Below are the code and all the weights of a small trained network. Each question names an input and a class and asks about switching units off, where a switched-off unit gives its printed mean instead of its output.

import numpy as np


def w(rows, s, z=0):
    codes = np.array(rows[::2]) - 128.0
    scale = np.full(codes.shape[1], s)
    scale[-1] = z or s
    return codes * scale


def norm(h):
    return h / np.sqrt((h * h).mean(-1, keepdims=True) + 1e-5)


def f(y):
    return y / 2 * (1 + np.tanh(0.7978845608 * (y + 0.044715 * y**3)))


def log_softmax(a):
    a = a - a.max(-1, keepdims=True)
    return a - np.log(np.exp(a).sum(-1, keepdims=True))


def net(x, mask):
    res = np.array(x, float).reshape(1, 3) / 4 @ E
    u = 0
    for l in range(3):
        y = f(norm(res) @ A[l][:, :-1].T + A[l][:, -1])
        res = res + np.where(mask[u : u + 4], y, B[l][:, -1]) @ B[l][:, :-1]
        u += 4
    return log_softmax(norm(res)[-1] @ U[:, :-1].T + U[:, -1])


A, B = {}, {}
E = w([
[22,124,231],'x0',
[102,39,105],'x1',
[215,4,180],'x2',
],0.0033)
A[0] = w([
[104,98,176,156],'0.n1',
[41,101,107,88],'0.n2',
[143,84,134,181],'0.n3',
[88,6,132,3],'0.n4',
],0.011,0.0023)
B[0] = w([
[125,146,123,205],'0.n1',
[128,218,172,198],'0.n2',
[116,11,159,195],'0.n3',
[53,94,171,250],'0.n4',
],0.012,0.0025)
A[1] = w([
[110,131,254,93],'1.n1',
[183,61,183,3],'1.n2',
[7,135,83,140],'1.n3',
[135,78,203,12],'1.n4',
],0.0094,0.0051)
B[1] = w([
[191,67,61,251],'1.n1',
[111,234,108,152],'1.n2',
[113,112,251,233],'1.n3',
[133,171,168,147],'1.n4',
],0.011,0.0026)
A[2] = w([
[35,201,134,57],'2.n1',
[249,122,254,54],'2.n2',
[39,208,211,2],'2.n3',
[125,169,80,98],'2.n4',
],0.0095,0.0036)
B[2] = w([
[83,178,123,206],'2.n1',
[109,176,144,189],'2.n2',
[51,108,1,252],'2.n3',
[144,130,158,141],'2.n4',
],0.013,0.0039)
U = w([
[106,60,255,180],'0',
[52,201,86,166],'1',
[162,145,163,2],'2',
[229,253,163,146],'3',
[251,84,38,115],'4',
],0.018,0.013)

Each question gives the input, the list of numbers given to net, and the class t.
The units are the neurons (one row each of A and B). Each row of codes is followed by its name. A weight is (code - 128) times the scale printed after its matrix; where a second scale follows, it is the last column's (A, B and U).
mask holds one flag per neuron, layer by layer. A switched-off neuron (its flag False) gives its mean, the last column of its row in B, instead of its output. The means were averaged over made-up inputs and are rounded, as every weight is.
A unit's drop is (log p(t) with every unit on - log p(t) with that unit switched off) / (log p(t) with every unit on - log p(t) with every unit switched off).
The circuit of an input: a set's keep is (log p(t) with only the set's units on - log p(t) with every unit switched off) / (log p(t) with every unit on - log p(t) with every unit switched off). Starting from all 12 units, units are removed one at a time, each time the one whose removal leaves the highest keep (on an exact tie, the one counted first), for as long as the keep stays at least 0.8.
circuit, biggest first: the units of the circuit, biggest drop first
most important unit: the unit with the biggest drop
top k neurons: the k neurons with the biggest drops, biggest first
k most important neurons of layer l: the k neurons of layer l with the biggest drops, biggest first
drop of u: that unit's drop, to one decimal
input [-8,7,-6], class 4: most important unit -> 0.n4
input [-7,7,-2], class 4: top 3 neurons -> [0.n4, 1.n3, 2.n3]
input [-4,-3,-2], class 3: top 2 neurons -> [0.n4, 0.n3]
input [-4,2,1], class 4: circuit, biggest first -> [1.n3, 2.n3]
input [-6,-8,-4], class 3: top 3 neurons -> [2.n3, 0.n4, 1.n1]
input [1,-3,3], class 3: 2 most important neurons of layer 0 -> [0.n4, 0.n2]
input [-4,-3,2], class 4: top 4 neurons -> [1.n3, 0.n4, 0.n2, 1.n4]
input [-5,7,8], class 0: top 2 neurons -> [0.n4, 2.n3]
input [0,-3,2], class 3: top 2 neurons -> [1.n3, 2.n3]
input [-7,-8,-1], class 4: 2 most important neurons of layer 2 -> [2.n1, 2.n2]
input [1,-7,8], class 3: circuit, biggest first -> [1.n2, 2.n3]
input [-8,7,-8], class 3: circuit, biggest first -> [0.n4, 2.n3, 2.n4]
input [-5,1,-5], class 3: top 4 neurons -> [0.n4, 2.n3, 0.n3, 1.n1]
input [6,-5,4], class 4: circuit, biggest first -> [1.n1]
input [-5,-7,-2], class 3: top 2 neurons -> [2.n3, 0.n3]
input [4,-6,7], class 3: top 3 neurons -> [1.n4, 2.n3, 1.n2]
input [-5,7,3], class 0: drop of 0.n4 -> 0.2
input [-8,8,8], class 0: drop of 0.n4 -> 0.4
input [0,-4,4], class 3: drop of 2.n3 -> 0.3
input [-6,6,8], class 0: most important neuron of layer 1 -> [1.n1]
input [-5,-3,-4], class 3: 2 most important neurons of layer 0 -> [0.n4, 0.n3]
